Below is a small trained network, with its code and all its weights. Each question gives an input and a target symbol and asks what happens when units are switched off, that is, made to give their printed mean instead of their output.

import numpy as np


def w(rows, s, z=0):
    codes = np.array(rows[::2]) - 128.0
    scale = np.full(codes.shape[1], s)
    scale[-1] = z or s
    return codes * scale


def f(y):
    return y / 2 * (1 + np.tanh(0.7978845608 * (y + 0.044715 * y**3)))


def softmax(a):
    e = np.exp(a - a.max(-1, keepdims=True))
    return e / e.sum(-1, keepdims=True)


def log_softmax(a):
    a = a - a.max(-1, keepdims=True)
    return a - np.log(np.exp(a).sum(-1, keepdims=True))


def net(x, mask):
    ids = ['αβγδεθλμπστφψω'.index(c) for c in x.split()]
    T = len(ids)
    res = E[ids] + P[:T]
    u = 0
    for l in range(2):
        r = res
        for j in range(2):
            rows = slice(2 * j, 2 * j + 2)
            q, k, v = (r @ M[l][rows].T for M in (Q, K, V))
            z = softmax(np.where(np.tri(T) > 0, q @ k.T / 2**0.5, -1e9)) @ v
            o = O[l][rows]
            res = res + np.where(mask[u + j], z, o[:, -1]) @ o[:, :-1]
        u += 2
        y = f(res @ A[l][:, :-1].T + A[l][:, -1])
        res = res + np.where(mask[u : u + 4], y, B[l][:, -1]) @ B[l][:, :-1]
        u += 4
    return log_softmax(res[-1] @ U[:, :-1].T + U[:, -1])


Q, K, V, O, A, B = {}, {}, {}, {}, {}, {}
E = w([
[146,120,185,131,138,209,90,170,114,201],'α',
[118,148,108,78,153,127,153,122,118,147],'β',
[122,178,117,122,107,117,124,136,123,151],'γ',
[85,167,101,145,128,108,116,133,177,155],'δ',
[103,192,152,130,131,127,110,135,151,153],'ε',
[196,144,146,163,138,83,136,150,159,39],'θ',
[31,88,164,200,90,129,58,120,123,66],'λ',
[85,136,80,125,120,113,126,124,153,149],'μ',
[158,131,101,108,116,162,88,59,116,253],'π',
[50,125,188,66,114,82,108,132,173,91],'σ',
[169,88,135,113,187,136,87,73,114,176],'τ',
[176,143,92,206,160,209,90,116,112,218],'φ',
[75,121,86,107,174,118,138,109,176,147],'ψ',
[152,84,141,132,77,246,185,75,155,125],'ω',
],0.025)
P = w([
[152,48,127,83,84,112,44,207,229,100],'0',
[118,86,128,131,106,90,178,109,105,117],'1',
[114,96,133,146,108,89,222,97,83,129],'2',
[99,111,124,138,119,102,175,102,70,131],'3',
[140,133,97,110,106,154,120,111,135,93],'4',
[162,133,60,78,97,219,25,146,253,42],'5',
[160,149,113,113,95,161,126,102,160,105],'6',
[135,165,138,132,92,165,141,92,148,110],'7',
[103,195,175,161,114,148,193,91,91,130],'8',
],0.012)
Q[0] = w([
[70,141,142,157,144,95,161,118,75,142],'0.h1',
[87,121,155,78,112,110,106,168,131,106],'0.h1',
[89,151,130,177,163,81,175,121,70,179],'0.h2',
[154,115,110,151,149,196,104,112,123,252],'0.h2',
],0.014)
K[0] = w([
[139,152,72,39,132,215,26,160,190,44],'0.h1',
[69,107,236,87,123,136,184,154,188,109],'0.h1',
[155,151,42,40,123,204,2,154,152,49],'0.h2',
[71,211,38,55,149,252,99,29,41,239],'0.h2',
],0.0084)
V[0] = w([
[85,63,135,66,163,156,149,149,152,150],'0.h1',
[116,245,255,120,168,150,135,134,184,170],'0.h1',
[118,65,170,155,241,117,124,84,189,127],'0.h2',
[186,120,201,84,173,205,99,123,15,136],'0.h2',
],0.009)
O[0] = w([
[115,102,103,127,106,156,183,138,147,183,181],'0.h1',
[165,59,6,130,76,101,114,130,105,129,59],'0.h1',
[164,154,131,188,154,188,127,95,128,111,234],'0.h2',
[153,131,103,119,81,149,142,139,76,88,7],'0.h2',
],0.013,0.0015)
A[0] = w([
[148,74,150,188,176,103,95,188,113,85,180],'0.n1',
[57,154,107,87,137,122,187,223,158,114,166],'0.n2',
[88,115,126,115,129,58,158,165,150,90,203],'0.n3',
[162,3,159,137,140,112,109,124,113,90,6],'0.n4',
],0.011,0.0014)
B[0] = w([
[174,77,116,158,101,96,151,149,129,173,253],'0.n1',
[163,166,176,153,91,118,129,209,97,149,237],'0.n2',
[180,178,147,87,70,132,92,101,56,93,241],'0.n3',
[109,150,248,103,167,149,127,132,94,89,186],'0.n4',
],0.015,0.0046)
Q[1] = w([
[193,164,131,39,83,225,91,144,153,158],'1.h1',
[195,125,67,105,199,109,109,159,237,56],'1.h1',
[224,206,115,40,97,202,92,2,138,83],'1.h2',
[237,222,94,120,145,131,126,89,98,202],'1.h2',
],0.0053)
K[1] = w([
[35,214,79,147,136,133,200,57,5,126],'1.h1',
[153,152,141,209,120,42,246,80,59,112],'1.h1',
[105,215,57,207,167,28,224,49,41,50],'1.h2',
[72,210,29,98,140,138,127,92,130,3],'1.h2',
],0.0047)
V[1] = w([
[77,132,123,167,73,165,41,92,102,182],'1.h1',
[150,117,138,254,73,145,75,146,124,127],'1.h1',
[20,149,167,144,53,130,103,132,123,71],'1.h2',
[162,205,72,100,213,108,177,222,122,132],'1.h2',
],0.0084)
O[1] = w([
[242,95,127,122,226,56,212,194,97,70,168],'1.h1',
[39,49,72,80,186,136,146,217,105,76,254],'1.h1',
[153,88,72,2,186,233,94,240,205,67,98],'1.h2',
[32,199,129,211,150,44,241,207,23,166,107],'1.h2',
],0.0071,0.0092)
A[1] = w([
[84,208,147,7,163,11,101,142,141,153,10],'1.n1',
[165,205,54,73,227,42,71,182,91,48,234],'1.n2',
[62,255,103,140,146,137,130,149,62,57,72],'1.n3',
[100,73,237,76,90,76,124,87,130,26,4],'1.n4',
],0.0063,0.0035)
B[1] = w([
[157,231,9,122,177,98,51,112,62,92,195],'1.n1',
[129,60,180,154,140,70,122,79,161,156,255],'1.n2',
[74,133,132,81,42,94,192,107,179,77,190],'1.n3',
[187,170,62,105,168,126,170,120,161,159,217],'1.n4',
],0.011,0.0084)
U = w([
[115,100,248,103,118,188,65,216,72,137,253],'α',
[119,153,149,152,84,147,122,187,126,170,197],'β',
[138,161,141,160,204,152,96,194,105,101,152],'γ',
[87,67,197,90,117,112,142,124,137,85,73],'δ',
[137,74,73,111,95,148,141,163,129,99,88],'ε',
[221,122,216,179,105,104,151,153,159,117,51],'θ',
[83,141,125,86,149,152,101,77,147,97,218],'λ',
[138,118,64,110,167,146,153,169,194,189,68],'μ',
[102,41,137,86,97,108,59,77,111,253,198],'π',
[176,142,94,85,128,128,86,128,114,65,38],'σ',
[124,131,233,116,228,162,85,103,107,97,200],'τ',
[156,154,22,244,230,150,86,138,103,145,128],'φ',
[123,156,128,162,191,152,153,132,187,201,64],'ψ',
[135,141,117,114,131,198,201,83,184,89,102],'ω',
],0.008,0.0042)

Each question gives the input, a string of symbols that net reads in full, and the target symbol t.
The units are the heads (2 rows each of Q, K, V and O) and the neurons (one row each of A and B). Each row of codes is followed by its name. A weight is (code - 128) times the scale printed after its matrix; where a second scale follows, it is the last column's (O, A, B and U).
mask holds one flag per unit, layer by layer, with each layer's heads first. A switched-off unit (its flag False) gives its mean, the last column of its rows in O or B, instead of its output. The means were averaged over made-up inputs and are rounded, as every weight is.
A unit's drop is (log p(t) with every unit on - log p(t) with that unit switched off) / (log p(t) with every unit on - log p(t) with every unit switched off).
The circuit of an input: a set's keep is (log p(t) with only the set's units on - log p(t) with every unit switched off) / (log p(t) with every unit on - log p(t) with every unit switched off). Starting from all 12 units, units are removed one at a time, each time the one whose removal leaves the highest keep (on an exact tie, the one counted first), for as long as the keep stays at least 0.8.
circuit, biggest first: the units of the circuit, biggest drop first
unit that matters most: the unit with the biggest drop
k most important neurons: the k neurons with the biggest drops, biggest first
which heads matter: for each layer, one digit per head in row order, 1 if its drop is at least 0.15 and else 0, layers parted by /
input θ σ β, target λ: which heads matter	11 / 10
input β τ π β λ ε, target θ: which heads matter	01 / 10
input φ α ω τ, target τ: which heads matter	00 / 00
input σ γ β ψ, target μ: circuit, biggest first	0.h1, 1.h2, 0.n4
input π μ δ γ π π μ γ γ, target θ: circuit, biggest first	1.h1, 1.n2
input β λ β ψ, target β: unit that matters most	0.n2
input α ψ ε λ τ α β θ β, target ε: which heads matter	11 / 00
input γ θ π θ π γ μ ε β, target σ: circuit, biggest first	1.n1, 0.h2, 0.n3
input γ ψ α δ, target σ: 4 most important neurons	1.n1, 0.n3, 1.n3, 0.n1
input μ β θ β λ ψ, target λ: circuit, biggest first	1.h1, 0.n1, 0.h2
input β ω σ α δ σ α β μ, target μ: which heads matter	11 / 01
input γ ε γ β ψ τ γ σ μ, target ω: which heads matter	01 / 00
input τ γ θ ε π γ σ, target σ: 2 most important neurons	0.n3, 1.n1
input π θ γ β φ π λ, target θ: unit that matters most	0.n1
input γ ω α β α ε, target ε: circuit, biggest first	0.h2, 0.h1
input ω β γ ε β ε β θ ε, target π: circuit, biggest first	0.h1, 0.h2
input θ σ ε ω ε π α μ, target π: circuit, biggest first	0.h1, 1.n4, 1.n1
input ψ α θ δ, target ψ: which heads matter	11 / 00
input θ θ σ ε, target λ: which heads matter	10 / 10
input λ α ψ, target τ: most important neuron	1.n2
input σ π ψ φ θ μ β λ ψ, target γ: 2 most important neurons	1.n1, 0.n2
input λ θ θ γ, target τ: circuit, biggest first	0.h1, 0.h2
input γ β σ μ θ τ ψ γ ε, target ω: circuit, biggest first	0.h2, 1.n3
input θ θ λ γ μ β, target τ: which heads matter	10 / 00
input τ δ ε, target ω: circuit, biggest first	0.h2, 1.n3, 0.n1
input θ π μ ε, target λ: which heads matter	11 / 10
input ω δ γ, target α: most important neuron	0.n2
